Look-ups in named tables: a row name and a column name give one cell, copied from the table.

Pazi =
	Kunakir	Dama	Vibep	Nimuzu	Fev	Fasivi	Mudo	Ziv	Dalupu
Guzuba	38.9	61.6	37.7	8.8	59.9	77.2	69.6	13.5	47.5
Vum	47.2	51.3	33.8	60.6	77.3	64.6	64.8	22.8	51.7
Gemotep	31.0	56.8	46.1	69.4	65.1	59.7	38.6	32.2	68.1
Giz	41.0	19.3	56.8	45.7	45.2	72.3	54.4	22.7	43.8
Vas	45.5	43.1	39.6	62.8	56.4	59.9	35.4	38.5	72.4
Gef	59.8	54.9	55.6	36.6	77.0	65.5	48.8	8.6	52.2
Bekofe	46.7	69.9	13.6	22.2	56.3	87.0	48.9	27.8	49.2
Felu	35.1	47.5	54.7	61.8	58.1	67.6	34.9	24.7	80.9
Gigu	38.4	41.9	53.4	63.7	49.4	62.9	75.0	16.5	67.0
Kuv	48.5	37.4	26.9	25.3	20.5	63.4	78.3	5.3	47.4
Nupabe	40.8	36.9	58.0	60.3	73.6	64.0	27.9	26.6	66.0
Sepak	41.1	35.8	44.0	21.8	38.8	69.4	69.5	32.6	39.0
Vof	23.8	39.9	47.7	43.6	24.1	66.4	81.4	14.6	92.5

Sepak, Fasivi -> 69.4
Giz, Fev -> 45.2
Vum, Dama -> 51.3
Gef, Dama -> 54.9
Gemotep, Nimuzu -> 69.4
Gef, Fev -> 77.0
Gef, Dalupu -> 52.2
Kuv, Ziv -> 5.3
Vof, Fasivi -> 66.4
Giz, Ziv -> 22.7

Vinopig:
columns: Semarat, Kebu, Simosa, Duzil, Narut, Puz, Lomorur, Ragol, Pebovu, Gusupu
Vovun: [53056, 58399, 55790, 58896, 56606, 45450, 45731, 51243, 57332, 45097]
Kubi: [52669, 65648, 47354, 56640, 52458, 48870, 51367, 47515, 54844, 51784]
Lem: [59887, 52323, 44573, 58365, 60235, 49368, 65426, 65289, 40312, 83216]
Leforek: [52523, 53062, 59262, 56175, 56637, 52479, 51309, 52420, 56840, 44385]
Nek: [53583, 45025, 59789, 53124, 56839, 60370, 55480, 54459, 53929, 48253]
Vod: [58595, 50314, 47576, 58345, 61213, 50526, 61988, 65089, 44114, 74219]
Vosim: [59838, 25039, 59831, 57476, 76342, 54279, 64285, 79465, 46992, 63215]
Lizovu: [54062, 32347, 62400, 52797, 60189, 65351, 59178, 59838, 53063, 52798]
Ronur: [53996, 33970, 61915, 52813, 59566, 65064, 58803, 58614, 53268, 51952]
Sove: [52749, 74551, 36135, 26649, 20965, 71956, 68002, 45165, 50448, 81396]
Voloze: [52958, 68579, 50738, 61401, 55379, 35638, 41046, 47479, 56735, 47157]
Pamire: [53364, 53793, 56112, 56166, 56513, 52318, 53172, 53155, 55325, 47311]
Pubib: [52636, 55135, 62198, 59003, 56785, 46817, 41970, 51272, 60344, 41066]
Vivifor: [52965, 63110, 46818, 55811, 52142, 51066, 54293, 49658, 53844, 53985]

Lizovu, Pebovu -> 53063
Vivifor, Duzil -> 55811
Kubi, Lomorur -> 51367
Vod, Gusupu -> 74219
Vivifor, Semarat -> 52965
Vovun, Puz -> 45450

